Here is a tiny trained network, its code and every weight. The questions are about switching its units off for an input and a class, where a switched-off unit gives its printed mean instead of its output.

import numpy as np


def w(rows, s, z=0):
    codes = np.array(rows[::2]) - 128.0
    scale = np.full(codes.shape[1], s)
    scale[-1] = z or s
    return codes * scale


def norm(h):
    return h / np.sqrt((h * h).mean(-1, keepdims=True) + 1e-5)


def f(y):
    return np.maximum(y, 0)


def log_softmax(a):
    a = a - a.max(-1, keepdims=True)
    return a - np.log(np.exp(a).sum(-1, keepdims=True))


def net(x, mask):
    res = np.array(x, float).reshape(1, 4) / 4 @ E
    u = 0
    for l in range(4):
        y = f(norm(res) @ A[l][:, :-1].T + A[l][:, -1])
        res = res + np.where(mask[u : u + 5], y, B[l][:, -1]) @ B[l][:, :-1]
        u += 5
    return log_softmax(norm(res)[-1] @ U[:, :-1].T + U[:, -1])


A, B = {}, {}
E = w([
[99,157,58,236,99,161,59],'x0',
[127,129,131,131,127,127,130],'x1',
[224,87,32,137,91,232,177],'x2',
[119,1,193,79,12,101,151],'x3',
],0.0065)
A[0] = w([
[2,84,236,137,83,145,25,1],'L0N0',
[10,100,114,181,3,120,45,225],'L0N1',
[141,71,110,213,193,157,136,253],'L0N2',
[123,236,175,135,193,67,75,51],'L0N3',
[73,203,101,167,109,111,40,26],'L0N4',
],0.0086,0.0026)
B[0] = w([
[100,127,171,194,236,35,184,228],'L0N0',
[231,136,167,92,213,115,28,255],'L0N1',
[127,97,217,108,56,191,104,201],'L0N2',
[254,77,80,78,129,68,198,230],'L0N3',
[152,181,139,208,41,61,107,206],'L0N4',
],0.0087,0.0073)
A[1] = w([
[12,129,171,94,110,87,105,3],'L1N0',
[129,196,113,97,155,88,144,52],'L1N1',
[175,196,150,69,194,209,127,48],'L1N2',
[194,117,122,135,139,105,167,165],'L1N3',
[117,187,107,187,183,148,65,12],'L1N4',
],0.011,0.004)
B[1] = w([
[52,175,203,182,65,140,108,138],'L1N0',
[48,86,104,78,104,183,216,163],'L1N1',
[170,143,218,10,2,249,63,180],'L1N2',
[64,136,71,30,98,163,110,254],'L1N3',
[4,74,43,113,142,91,197,155],'L1N4',
],0.009,0.0085)
A[2] = w([
[145,174,92,117,117,201,105,73],'L2N0',
[133,217,104,219,100,212,90,1],'L2N1',
[80,231,102,164,106,47,129,74],'L2N2',
[104,167,165,6,157,63,160,172],'L2N3',
[140,254,191,159,121,191,137,64],'L2N4',
],0.0083,0.0044)
B[2] = w([
[119,162,168,183,67,120,183,166],'L2N0',
[72,91,95,117,125,148,219,150],'L2N1',
[214,136,84,75,71,135,85,156],'L2N2',
[66,164,121,170,64,190,134,254],'L2N3',
[122,171,79,247,168,90,198,143],'L2N4',
],0.012,0.0092)
A[3] = w([
[174,153,62,51,99,107,163,252],'L3N0',
[125,96,149,51,116,212,170,74],'L3N1',
[228,169,48,196,91,113,168,102],'L3N2',
[72,110,3,13,45,128,254,43],'L3N3',
[62,178,143,155,145,55,167,193],'L3N4',
],0.0097,0.0035)
B[3] = w([
[254,156,205,43,156,107,77,206],'L3N0',
[213,184,127,207,146,25,54,196],'L3N1',
[55,116,221,96,31,246,153,170],'L3N2',
[70,67,87,191,248,68,123,254],'L3N3',
[128,103,35,151,100,249,149,172],'L3N4',
],0.0088,0.014)
U = w([
[141,143,89,182,252,2,106,97],'0',
[241,162,146,57,33,157,81,44],'1',
[24,142,144,209,55,207,193,254],'2',
],0.014,0.00089)

Each question gives the input, the list of numbers given to net, and the class t.
The units are the neurons (one row each of A and B). Each row of codes is followed by its name. A weight is (code - 128) times the scale printed after its matrix; where a second scale follows, it is the last column's (A, B and U).
mask holds one flag per neuron, layer by layer. A switched-off neuron (its flag False) gives its mean, the last column of its row in B, instead of its output. The means were averaged over made-up inputs and are rounded, as every weight is.
A unit's drop is (log p(t) with every unit on - log p(t) with that unit switched off) / (log p(t) with every unit on - log p(t) with every unit switched off).
The circuit of an input: a set's keep is (log p(t) with only the set's units on - log p(t) with every unit switched off) / (log p(t) with every unit on - log p(t) with every unit switched off). Starting from the 12 units with the biggest drops (on a tie, the unit counted first), units are removed one at a time, each time the one whose removal leaves the highest keep (on an exact tie, the one counted first), for as long as the keep stays at least 0.8.
circuit, biggest first: the units of the circuit, biggest drop first
top k neurons: the k neurons with the biggest drops, biggest first
drop of u: that unit's drop, to one decimal
input [0,4,5,-8], class 1: circuit, biggest first	[L1N2]
input [3,-4,-8,-7], class 1: circuit, biggest first	[L0N4 L2N2]
input [3,-5,-3,4], class 0: top 2 neurons	[L0N1 L0N0]
input [8,1,2,-2], class 2: top 2 neurons	[L0N2 L2N1]
input [4,3,8,-5], class 2: top 2 neurons	[L0N1 L0N3]
input [0,-8,-7,4], class 2: top 3 neurons	[L2N3 L3N4 L3N1]
input [1,-5,-6,8], class 0: top 3 neurons	[L0N1 L3N2 L0N0]
input [7,-5,0,-5], class 1: top 3 neurons	[L0N4 L2N2 L3N0]
input [-1,0,-7,2], class 2: top 2 neurons	[L2N3 L0N0]
input [3,5,4,-5], class 2: top 2 neurons	[L0N0 L0N2]
input [1,3,3,-1], class 2: top 3 neurons	[L0N3 L0N1 L1N3]
input [4,-3,-6,8], class 0: drop of L0N1	2.3
input [-8,-2,3,8], class 0: drop of L3N3	0.1
input [5,-2,-3,-8], class 1: drop of L0N4	1.9
input [3,-8,-7,8], class 0: drop of L0N0	0.5
input [6,-3,-8,-2], class 1: circuit, biggest first	[L3N3]
